Here is a tiny trained network, its code and every weight. The questions are about switching its units off for an input and a class, where a switched-off unit gives its printed mean instead of its output.

import numpy as np


def w(rows, s, z=0):
    codes = np.array(rows[::2]) - 128.0
    scale = np.full(codes.shape[1], s)
    scale[-1] = z or s
    return codes * scale


def norm(h):
    return h / np.sqrt((h * h).mean(-1, keepdims=True) + 1e-5)


def f(y):
    return y / 2 * (1 + np.tanh(0.7978845608 * (y + 0.044715 * y**3)))


def log_softmax(a):
    a = a - a.max(-1, keepdims=True)
    return a - np.log(np.exp(a).sum(-1, keepdims=True))


def net(x, mask):
    res = np.array(x, float).reshape(1, 3) / 4 @ E
    u = 0
    for l in range(2):
        y = f(norm(res) @ A[l][:, :-1].T + A[l][:, -1])
        res = res + np.where(mask[u : u + 12], y, B[l][:, -1]) @ B[l][:, :-1]
        u += 12
    return log_softmax(norm(res)[-1] @ U[:, :-1].T + U[:, -1])


A, B = {}, {}
E = w([
[135,132,60,119,98,26,254],'x0',
[17,143,101,31,155,197,179],'x1',
[208,171,174,34,95,115,53],'x2',
],0.0058)
A[0] = w([
[109,117,130,87,201,99,112,103],'0.n0',
[153,206,192,79,65,112,148,67],'0.n1',
[159,138,179,103,83,95,229,34],'0.n2',
[74,89,176,128,150,147,197,163],'0.n3',
[77,136,183,97,151,134,25,112],'0.n4',
[150,106,144,164,134,176,100,49],'0.n5',
[181,142,116,183,59,108,81,162],'0.n6',
[134,108,60,51,122,11,104,88],'0.n7',
[108,105,73,50,88,51,157,62],'0.n8',
[157,101,71,137,91,95,179,188],'0.n9',
[138,254,168,46,134,136,129,83],'0.n10',
[199,87,138,102,105,109,48,250],'0.n11',
],0.0094,0.0023)
B[0] = w([
[133,253,184,127,154,109,102,134],'0.n0',
[74,106,160,122,95,63,120,185],'0.n1',
[139,107,78,76,89,161,73,181],'0.n2',
[144,72,174,101,158,69,59,183],'0.n3',
[157,116,69,86,20,174,99,223],'0.n4',
[157,63,128,89,168,194,126,165],'0.n5',
[146,188,134,93,168,85,130,228],'0.n6',
[160,64,115,164,71,171,97,203],'0.n7',
[139,187,135,97,93,205,84,209],'0.n8',
[107,54,157,113,135,156,102,208],'0.n9',
[136,141,186,93,90,5,87,209],'0.n10',
[155,70,138,117,72,57,189,254],'0.n11',
],0.0069,0.0064)
A[1] = w([
[129,95,142,130,133,124,101,84],'1.n0',
[144,105,160,137,152,190,95,121],'1.n1',
[139,79,145,109,116,80,108,160],'1.n2',
[175,131,119,186,91,76,96,8],'1.n3',
[177,101,134,95,151,96,110,122],'1.n4',
[100,254,130,47,177,153,167,205],'1.n5',
[75,119,61,121,138,151,160,180],'1.n6',
[157,94,79,133,97,121,160,208],'1.n7',
[88,139,133,56,126,168,139,145],'1.n8',
[59,156,107,134,85,105,12,76],'1.n9',
[190,100,75,77,76,200,138,211],'1.n10',
[90,91,66,204,181,138,124,227],'1.n11',
],0.012,0.0018)
B[1] = w([
[119,147,136,110,151,88,154,156],'1.n0',
[95,187,127,75,52,133,173,163],'1.n1',
[32,107,126,179,141,143,213,231],'1.n2',
[113,159,161,180,141,170,56,197],'1.n3',
[68,155,76,156,233,120,169,195],'1.n4',
[152,185,166,254,193,127,117,154],'1.n5',
[186,139,137,142,88,110,96,152],'1.n6',
[171,217,166,76,180,229,118,187],'1.n7',
[181,160,143,190,163,127,134,186],'1.n8',
[147,88,113,197,191,131,191,203],'1.n9',
[143,126,79,129,121,197,136,255],'1.n10',
[168,121,140,75,47,59,126,186],'1.n11',
],0.008,0.0089)
U = w([
[204,124,115,88,39,245,123,128],'0',
[143,70,177,76,29,2,122,192],'1',
[147,147,179,210,230,123,157,190],'2',
[96,79,129,91,158,155,234,92],'3',
[39,102,53,30,198,91,58,1],'4',
],0.0094,0.0037)

Each question gives the input, the list of numbers given to net, and the class t.
The units are the neurons (one row each of A and B). Each row of codes is followed by its name. A weight is (code - 128) times the scale printed after its matrix; where a second scale follows, it is the last column's (A, B and U).
mask holds one flag per neuron, layer by layer. A switched-off neuron (its flag False) gives its mean, the last column of its row in B, instead of its output. The means were averaged over made-up inputs and are rounded, as every weight is.
A unit's drop is (log p(t) with every unit on - log p(t) with that unit switched off) / (log p(t) with every unit on - log p(t) with every unit switched off).
The circuit of an input: a set's keep is (log p(t) with only the set's units on - log p(t) with every unit switched off) / (log p(t) with every unit on - log p(t) with every unit switched off). Starting from the 12 units with the biggest drops (on a tie, the unit counted first), units are removed one at a time, each time the one whose removal leaves the highest keep (on an exact tie, the one counted first), for as long as the keep stays at least 0.8.
units of the circuit, in order: the units of the circuit, biggest drop first
unit that matters most: the unit with the biggest drop
top k neurons: the k neurons with the biggest drops, biggest first
top k neurons in layer l: the k neurons of layer l with the biggest drops, biggest first
drop when u is switched off: that unit's drop, to one decimal
input [0,-2,0], class 3: unit that matters most : 0.n11
input [5,-7,6], class 2: units of the circuit, in order : (0.n4 1.n4)
input [7,8,3], class 2: top 3 neurons in layer 0 : (0.n4 0.n11 0.n8)
input [-7,7,8], class 1: top 3 neurons in layer 1 : (1.n7 1.n3 1.n4)
input [-5,6,-6], class 1: top 2 neurons : (1.n11 0.n8)
input [-6,-6,7], class 1: top 2 neurons : (0.n11 0.n6)
input [4,2,8], class 1: top 2 neurons in layer 0 : (0.n10 0.n1)
input [-1,6,-6], class 1: top 4 neurons in layer 0 : (0.n6 0.n3 0.n8 0.n10)
input [-1,5,-4], class 2: top 2 neurons : (0.n7 0.n0)
input [-2,-1,3], class 3: units of the circuit, in order : (1.n2 0.n8)
input [7,6,7], class 0: top 4 neurons : (0.n7 0.n8 0.n2 0.n11)
input [1,-2,-4], class 1: top 2 neurons in layer 0 : (0.n11 0.n10)
input [7,-7,2], class 0: top 3 neurons in layer 0 : (0.n7 0.n2 0.n10)
input [-3,0,-7], class 1: top neuron : (1.n11)
input [-8,2,-7], class 0: top 2 neurons in layer 0 : (0.n4 0.n10)
input [4,-7,2], class 2: top 2 neurons in layer 0 : (0.n4 0.n6)
input [-6,8,-2], class 2: top 2 neurons in layer 0 : (0.n7 0.n0)
input [4,2,-4], class 0: top 2 neurons in layer 1 : (1.n6 1.n4)
input [1,4,5], class 1: drop when 0.n10 is switched off : 1.5
input [-5,8,-5], class 2: unit that matters most : 0.n7
input [6,4,-4], class 0: drop when 0.n10 is switched off : 0.3
input [8,5,-2], class 0: drop when 1.n2 is switched off : 0.0
input [2,3,5], class 1: drop when 0.n10 is switched off : 1.6
